E: [  4 -10 -27 -40   9 -33  19  17 -10 -29 -23 -18  -3  -6  -6 -17 -30  -2
 -19 -22   9 -21  11  18]
H: [ 29 -16  10  19  22  14   6  52  42  12 -24  30  35  -3  24   4  -4  49
 -17   0  25  -6  11  11]
T: [ 45 -16  10  19  22  14   6  52  42  12 -24  30  35  -3  24   4  -4  49
  15  10   4   4  27 -23]
M: [ 22  35 -28  14  32 -16  13  42  51 -26  -4   3  29 -14  -6  49  10  24
  34 -15  18 -21  28  28]
U: [-37 -12  -7  29  -6  -6 -22 -42   7 -17 -14 -19 -14 -30 -30   4  -1 -25
   0 -22 -21 -15  -9 -38]
H? -> [ 29 -16  10  19  22  14   6  52  42  12 -24  30  35  -3  24   4  -4  49
 -17   0  25  -6  11  11]
present: [29 -6] -> yes
E? -> [  4 -10 -27 -40   9 -33  19  17 -10 -29 -23 -18  -3  -6  -6 -17 -30  -2
 -19 -22   9 -21  11  18]
present: [ 6 14 22 19] -> no
T? -> [ 45 -16  10  19  22  14   6  52  42  12 -24  30  35  -3  24   4  -4  49
  15  10   4   4  27 -23]
back: [ 29   3  -4 -26  51  42  13 -16  32  14] -> M
back: [-14  29] -> M

P: [  2   2  23 -16 -16]
F: [ 11 -41 -43 -39 -16]
Y: [-2  1 11 54 -3]
K: [-2 11  1 54 12]
present: [ 11 -41] -> yes
present: [  2  23 -17 -16] -> no
present: [54 11] -> no
present: [ 1 55] -> no
present: [12 54  1 11] -> no
present: [11  1 54] -> yes
back: [54  1 11 -2] -> K

W: [ 21   9 -18  35 -39   1   5  33 -18  27  34]
Z: [-33   1   1  18   4   8  10  -6   8  -4 -13]
B: [ -2  25  13  12 -32   4   6  25 -11  11 -36]
Q: [ 46  18 -11  28 -54  12  20  20  11  -7 -14]
G: [ 55  29  -7  34 -36  15  15  18  -9  13 -11]
X: [-36 -25  -3  20 -16  -2  18   0 -12   1 -50]
C: [-11  16   5   8   8  -6   2   3  13 -20 -33]
back: [  0  18  -2 -16  20  -3] -> X
B? -> [ -2  25  13  12 -32   4   6  25 -11  11 -36]

lozuv: [-27  28   2 -27   4]
laveb: [ -6 -28  11  20  53]
banu: [  7 -10  -8 -15  11]
dom: [-10  -4  15   1  16]
kig: [ 46 -34   2  11 -17]
ren: [ -9  17  14 -22  -7]
Zor: [ 23  33  24 -28  28]
Nifi: [ -5 -12  -1 -18   2]
puno: [ 0  1 -3 -2 -4]
laveb? -> [ -6 -28  11  20  53]
back: [ 28 -28] -> Zor

L: [  7 -39   6   0  -6   4  -6  -1  16  25   3   0   7  -3 -11  22  -2  -1
   8  16  53  -6  18 -17   0   1   2   1   2  -1   6  11  17 -15   3  -4]
R: [ -2  17  -6   6   6  -2   3   8 -31  28   1   0 -21   2  17 -22   0   3
  -7  10  -5   3  -7 -15  -7  -3  -5   2 -20  10   7 -16  23 -15  -4   6]
V: [ -1  -4   6   7  10  -2  -3   0  32  -7   5   0  15  -2  -3  53   6   1
   0  -2  -8  -1   5  16 -25  -1  -4   0  15   9  24 -22   1  55  -4  -5]
S: [-11  15   0 -23  -5   0  -4  -1   5 -29   7  -3  20 -11  -8 -18  -3   2
  10 -16   0   0  -5  -2 -21   0   3  -3  -7   8  -8 -12  12 -52   4  -2]
A: [ -4 -29  13 -18  -3  -2  -5  -2  39  10   6   1 -24  12   5  15   4  -4
   1 -12   5  -5 -33  10  -8  -7   1  -1   9  30   9  21 -33  -9   0   4]
N: [ -5   6 -11   8   5  -5   4  -2  -2  17   5   5 -19   5  -5  36   6   2
 -27  14 -20   0  40   9   0  -8   2   6   7  -3 -39 -26 -17  -1  -3  -3]
N? -> [ -5   6 -11   8   5  -5   4  -2  -2  17   5   5 -19   5  -5  36   6   2
 -27  14 -20   0  40   9   0  -8   2   6   7  -3 -39 -26 -17  -1  -3  -3]
back: [  1   0 -17  18  -6  53  16] -> L
present: [53  6  1  0 -2] -> yes
present: [ -4 -11  22  -2] -> no
present: [ 1 -1] -> yes
back: [ 5 -7 32  0 -3 -2 10  7  6 -4 -1] -> V
present: [ 6  7 -3] -> yes

muki: [ -2  35   0 -17]
Rupa: [  1 -45  21 -16]
videz: [  1 -54 -61  34]
lat: [-2 35  0  5]
rivav: [  1 -54 -61 -23]
present: [-61 -54] -> no
lat? -> [-2 35  0  5]

